Where the symbols take the objects:
z288 κ z313
z288 τ z781
z288 ξ z18
z870 κ z973
z870 τ z545
z870 ξ z722
z807 κ z342
z807 τ z336
z807 ξ z532
z352 κ z468
z352 τ z21
z352 ξ z314
z354 κ z528
z354 τ z391
z354 ξ z723
z342 κ z545
z342 τ z973
z342 ξ z807
z184 κ z675
z184 τ z498
z184 ξ z763
z204 κ z645
z204 τ z928
z204 ξ z675
z314 κ z352
z314 τ z612
z314 ξ z25
z653 κ z781
z653 τ z313
z653 ξ z767
z928 κ z673
z928 τ z204
z928 ξ z464
z723 κ z354
z723 τ z532
z723 ξ z336
z25 κ z314
z25 τ z18
z25 ξ z781
z973 κ z336
z973 τ z342
z973 ξ z870
z224 κ z918
z224 τ z280
z224 ξ z528
z391 κ z532
z391 τ z354
z391 ξ z649
z726 κ z602
z726 τ z763
z726 ξ z498
z13 κ z464
z13 τ z31
z13 ξ z910
z767 κ z653
z767 τ z33
z767 ξ z587
z910 κ z13
z910 τ z872
z910 ξ z819
z532 κ z807
z532 τ z723
z532 ξ z391
z125 κ z75
z125 τ z53
z125 ξ z436
z336 κ z723
z336 τ z807
z336 ξ z973
z722 κ z870
z722 τ z819
z722 ξ z872
z781 κ z25
z781 τ z288
z781 ξ z653
z528 κ z224
z528 τ z649
z528 ξ z354
z436 κ z125
z436 τ z587
z436 ξ z33
z612 κ z18
z612 τ z314
z612 ξ z21
z280 κ z649
z280 τ z224
z280 ξ z75
z313 κ z33
z313 τ z653
z313 ξ z288
z602 κ z21
z602 τ z468
z602 ξ z726
z21 κ z612
z21 τ z352
z21 ξ z602
z872 κ z722
z872 τ z910
z872 ξ z31
z18 κ z288
z18 τ z25
z18 ξ z612
z645 κ z31
z645 τ z464
z645 ξ z204
z763 κ z184
z763 τ z726
z763 ξ z468
z498 κ z726
z498 τ z184
z498 ξ z673
z587 κ z767
z587 τ z436
z587 ξ z53
z53 κ z587
z53 τ z125
z53 ξ z918
z545 κ z819
z545 τ z870
z545 ξ z342
z819 κ z910
z819 τ z722
z819 ξ z545
z918 κ z53
z918 τ z75
z918 ξ z224
z673 κ z498
z673 τ z675
z673 ξ z928
z33 κ z436
z33 τ z767
z33 ξ z313
z649 κ z391
z649 τ z528
z649 ξ z280
z75 κ z280
z75 τ z918
z75 ξ z125
z31 κ z872
z31 τ z13
z31 ξ z645
z468 κ z763
z468 τ z602
z468 ξ z352
z675 κ z204
z675 τ z673
z675 ξ z184
z464 κ z928
z464 τ z645
z464 ξ z13

The rows follow the links: the fewer symbols apart two objects are, the more alike their rows tend to be.

Each row is also shifted at random along 4 hidden directions that mean nothing.

Rows with their objects:
[-103,   48,  -35,   16,  -13,   -7,   61,   14,  -30,   10,  -10,  -17,   68,  171,   22,   28,   74,    2,   10, -119,   47,   54,  -18,   63,   15,  100,   22,  -79,  -58,    3,   18,  -58,    5,  -10,  -32,   33,    4,  -46,  -77,   21,  -11,   19,   28,   35] -> z910
[-107,  -40,  -10,  -13,   53,   31,    8,   28,   -6,   64,  -33,   14,   31,  -40,  -39,  -27,   -8,    0,   58,   17,   24,  -17,   26,  -15,  -20,  -74,   12,   16,   21,   50,  -28,    8,  -12,  -43,   43,  -22,  -31,   64,   21,   43,   13,   30,  -30,   10] -> z649
[ -88,  -21,  -32,  -12,   51,   17,   24,   33,  -19,   52,  -39,  -13,   37,   25,  -50,  -28,   -1,   13,   49,  -12,   23,   12,   16,   25,  -28,  -14,   19,    8,    8,   34,  -30,  -13,  -24,  -39,   34,  -22,  -20,   49,   -5,   51,    6,   38,  -21,   23] -> z391
[ -65,   10,   15,    4,  -14,  -35,  -49,  -37,  -55,  -59,   11,  -17,   17,  -17,   21,   16,  -41,   -1,  -22,   67,  -34,   32,  -17,   25,   -3,   21,   -4,   53,    5,   -8,   -2,   55,   12,   26,  -29,  -48,  -10,    3,   15,  -42,   26,   16,   -9,  -68] -> z528
[  -3,  -11,   30,   10,  -19,  -29,  -30,    4,   28,  -26,  -19,  -63,  -37,  -47,   -5,  -13,  -57,  -27,  -41,   68,  -32,  -22,    5,    9,    5,  -51,   -2,   49,  -33,   25,  -11,  -46,  -20,   24,  -21,  -38,   10,   40,   66,  -26,  -34,  -17,    5,  -39] -> z313
[   9,    7,   62,   31,  -56,  -26,  -20,  -46,   12,  -43,   32,   27,  -40,  -20,   37,   14,  -17,  -17,  -46,   41,  -19,   -7,  -23,  -17,   22,   -4,  -10,    3,    3,  -10,   19,   16,   17,   50,  -45,   -8,   27,  -18,   23,  -54,   -7,   -4,   29,  -41] -> z21
[ -76,  -10,   41,   34,  -57,  -12,  -18,  -58,  -51,  -30,   12,   95,   40,   -8,   55,   51,   28,   15,  -15,   21,  -56,  -19,  -34,  -27,  -22,  -51,  -13,  -20,   -1,   46,    5,   15,   73,   48,  -40,    2,   37,  -29,   -7,  -43,   16,   78,   66,  -28] -> z973
[  32,    1,   13,   24,  -55,  -44,   31,  -21,  -39,  -35,    5,   13,   38,   66,   39,   55,   48,   18,  -30,  -28,  -47,    7,  -16,   13,  -24,    0,    0,  -39,  -49,   25,    0,  -60,   46,   14,  -34,   21,   44,  -51,  -24,  -20,  -28,   51,   68,   -2] -> z722
[  85,   15,  -22,    1,   -9,   17,    3,  -14,   13,    8,   21,   13,  -26,  -22,    8,   24,   28,   11,   18,  -78,   16,  -11,   17,  -50,   17,   27,    6,  -47,   40,  -56,   28,   32,   36,  -10,   15,   69,    2,  -52,  -51,    8,   22,  -35,  -16,   30] -> z13
[ -38,    6,   66,   17,  -42,  -12,   -8,  -25,    2,  -34,   22,   41,   15,   33,   56,   11,   -1,  -11,  -52,   65,  -14,   14,  -52,   24,   20,  -15,    4,   -9,  -19,   48,    9,   -7,   16,   46,  -50,  -22,   27,  -10,   33,  -65,  -12,   33,   54,  -32] -> z612
[ -61,   17,    3,  -11,   -4,  -48,  -42,  -12,  -47,  -60,   18,  -90,   -3,   18,    0,  -10,  -52,  -15,  -26,   54,  -33,   64,    0,   43,   20,   66,   15,   53,  -42,   -9,    4,    3,  -40,   16,  -30,  -54,   -3,   16,   17,  -20,  -10,  -10,  -14,  -65] -> z224
[ 114,   15,   13,   16,  -41,  -10,  -11,  -26,   -1,  -28,   33,   25,  -18,    1,   37,   40,   27,   12,  -18,  -42,  -18,  -13,    5,  -38,   12,    8,   -7,  -26,   -1,  -21,   28,  -14,   32,   18,  -27,   37,   20,  -58,  -36,  -29,   -2,  -34,   23,   -2] -> z673
[ -16,    1,   29,   37,  -54,  -40,   -5,  -44,    3,  -67,    7,  -59,  -66,   -2,   17,   52,   -4,    8,  -65,   -7,  -62,   -8,  -27,   13,  -21,   66,  -34,  -45,   -5,  -29,   28,    7,   56,   53,  -24,   36,   29,  -55,   22,  -11,   -9,  -12,   33,  -20] -> z870
[  40,   25,  -15,  -14,   44,   35,   38,   62,   28,   44,  -12,  -44,  -23,   41,  -31,  -38,    4,  -11,   13,  -23,   79,   34,    6,   45,   -1,   75,    7,   -2,   18,  -35,   -3,   17,  -60,  -25,   18,    1,  -33,   26,   -5,   42,    1,  -29,  -41,   34] -> z314
[-108,  -14,  -52,    1,    6,   33,   16,   31,   54,   57,  -23,  -20,  -30,  -30,  -36,   29,   24,    5,   62, -122,   33,  -42,   36,  -64,   -5,  -21,  -10,  -39,   -9,  -25,    6,  -70,    4,  -39,   35,   51,    4,  -13,  -26,   49,  -24,  -43,  -17,   46] -> z545
[-175,  -15,   24,   43,  -52,  -49,  -12,  -41,  -21,  -53,  -13,  -15,   17,   23,   27,   46,    0,  -24,  -19,    1,  -53,    0,  -11,   -5,   11,  -36,    7,  -13,  -78,   25,   -7,  -92,    9,   39,  -65,  -27,   36,  -11,    4,  -34,  -55,   26,   61,  -42] -> z723
[  46,   15,   21,   30,  -63,    4,  -13,  -27,   59,  -41,   25,  -37,  -54,  -32,   31,   45,    5,   -9,  -28,  -56,  -21,  -26,   -1,  -47,   44,    2,  -18,  -27,  -44,  -43,   22,  -63,   19,   21,  -40,   39,   38,  -56,    3,  -38,  -45,  -62,   19,    3] -> z498
[ -16,   -7,   16,   -1,   23,  -11,  -15,    2,    5,  -18,  -15,  -60,  -28,  -30,  -25,  -56,  -66,   -4,  -37,   96,   -8,    7,    1,   49,  -25,   18,   -2,   53,   25,   -1,  -13,   40,  -11,   26,   29,  -50,  -17,   54,   66,    3,   20,    1,  -24,  -39] -> z436
[  24,   23,  -24,  -10,   18,   27,   46,   57,   70,   38,  -13,  -85,  -64,   36,  -37,  -29,   -8,   -5,  -16,  -66,   74,    8,    6,   47,    3,   91,   -9,  -52,   -3,  -43,    9,   -7,  -47,   -2,   32,   49,  -11,   -4,  -12,   56,   -8,  -65,  -26,   47] -> z468

Start here and follow the symbols in turn, left to right. Where do you end up?
Answers are names.
[  58,    7,   62,    9,  -33,  -21,  -14,  -32,   -8,  -24,   15,   53,   21,    6,   40,   -3,  -18,   -8,  -35,   99,  -28,   15,  -37,   20,   11,  -36,   10,   42,  -22,   22,    2,   18,   12,   28,  -32,  -35,   25,    8,   38,  -56,    7,   41,   38,  -43]
ξ τ κ: z352
[  21,   17,   14,   25,  -45,  -44,   32,  -22,  -12,  -36,    1,   -9,   13,   71,   37,   61,   38,   19,  -52,  -25,  -36,   15,  -28,   45,  -32,   67,  -15,  -66,  -26,   12,   19,  -14,   43,   31,   -7,   32,   30,  -49,  -28,    3,   -2,   38,   62,   13]
ξ τ: z13
[  31,   22,   37,   30,  -55,  -16,  -18,  -38,   33,  -49,   20,  -12,  -48,   -5,   45,   46,   16,   -3,  -54,   -8,  -13,    2,  -22,  -16,   29,   35,  -21,  -32,  -12,  -37,   38,    1,   23,   42,  -48,   29,   23,  -54,    1,  -42,  -10,  -40,   33,   -9]
ξ κ τ: z763
[  58,    1,    0,   14,    5,   28,   53,   17,    8,   62,   -2,   99,   49,   61,    1,    0,   61,   26,    9,  -35,   63,   -3,  -20,    6,  -19,   -6,    7,  -56,   26,   24,    3,   25,   27,  -22,   28,   48,   -6,   -6,  -46,   21,   34,   59,   22,   69]
τ ξ: z673
[  13,  -10,   49,    4,  -11,  -27,   -6,  -19,  -35,  -19,   12,   56,   40,   15,   37,   -8,   -8,   -8,  -23,   96,  -18,   12,  -30,    9,   11,  -60,    9,   41,  -22,   58,   -6,   -6,    1,   33,  -28,  -53,   24,   45,   32,  -51,   -4,   49,   34,  -50]
κ ξ κ: z313
[  34,   -1,  -55,  -39,   68,    7,   27,   33,  -40,   50,  -26,    2,   70,   47,  -43,  -30,   19,   20,   55,  -27,    2,   34,   21,   30,  -34,  -10,   32,   18,   12,   46,  -20,  -14,  -28,  -57,   39,  -17,  -34,   32,  -26,   58,    7,   31,  -21,   26]
ξ κ: z532
[-169,  -31,    4,    7,   30,   10,   17,   30,  -29,   28,  -26,   48,   94,   68,   -4,  -24,    2,  -12,   27,   66,   13,   12,  -20,   48,  -10,  -77,   33,   31,  -40,   98,  -40,  -48,  -18,   -9,   -7,  -73,    5,   70,   34,   -6,  -32,   76,   30,  -17]
κ κ: z280
[   7,    6,  -53,  -16,   14,   16,   25,   23,    5,   37,    1,   -5,    8,   31,  -17,   12,   48,   12,   41, -108,   18,   -5,   22,  -23,    7,    8,   -3,  -43,  -19,  -16,   12,  -39,    9,  -53,   18,   52,  -14,  -38,  -53,   38,  -16,  -33,   -2,   52]
κ τ: z872
[  60,    9,   -5,   17,  -21,    7,   64,   -1,   32,    6,  -10,  -25,  -19,   44,    4,   32,   36,   28,  -23,  -63,   23,  -22,  -11,   14,  -16,   48,  -21,  -77,  -15,    6,   18,  -25,   26,   19,   18,   76,   18,  -48,   -3,   27,  -28,   -7,   39,   53]
τ τ: z204
[ -47,   12,   -3,  -22,   39,  -14,  -53,  -10,  -63,    1,   13,    8,   60,   12,    6,  -44,  -33,  -11,    4,   73,   -3,   61,   -4,   35,   10,    3,   32,   58,    7,   10,   -1,   43,  -35,  -16,  -20,  -81,  -30,   44,   -7,  -31,   25,   26,  -31,  -48]
τ τ: z53
[-139,  -10,    0,   -5,    0,  -20,  -41,    1,   -3,  -24,    3,  -54,   -7,   -7,  -11,  -13,  -42,  -25,    2,   40,  -15,   16,   10,    1,   26,  -24,    6,   48,  -55,   11,  -14,  -37,  -28,   12,  -23,  -57,   -1,   22,   33,  -23,  -21,  -27,  -27,  -47]
τ ξ: z125
[  -3,  -21,   27,   22,  -44,  -38,  -40,  -57,  -19,  -59,   17,  -12,  -42,  -71,   12,   35,  -16,    0,  -35,   26,  -85,  -29,   -6,  -37,  -12,  -26,  -24,   24,   12,   -2,    7,   19,   41,   39,  -26,   10,   21,  -37,   24,  -27,    0,    0,    3,  -31]
κ κ: z354
[ -33,  -20,  -20,  -34,   54,   13,    6,   18,    0,   18,  -52,  -64,  -16,  -22,  -51,  -52,  -40,    0,   -1,   40,   -3,  -13,   25,   33,  -32,  -16,    7,   30,   10,    7,  -26,    9,  -42,  -20,   43,  -37,  -24,   52,   33,   57,    9,   -6,  -38,   -7]
κ τ: z528
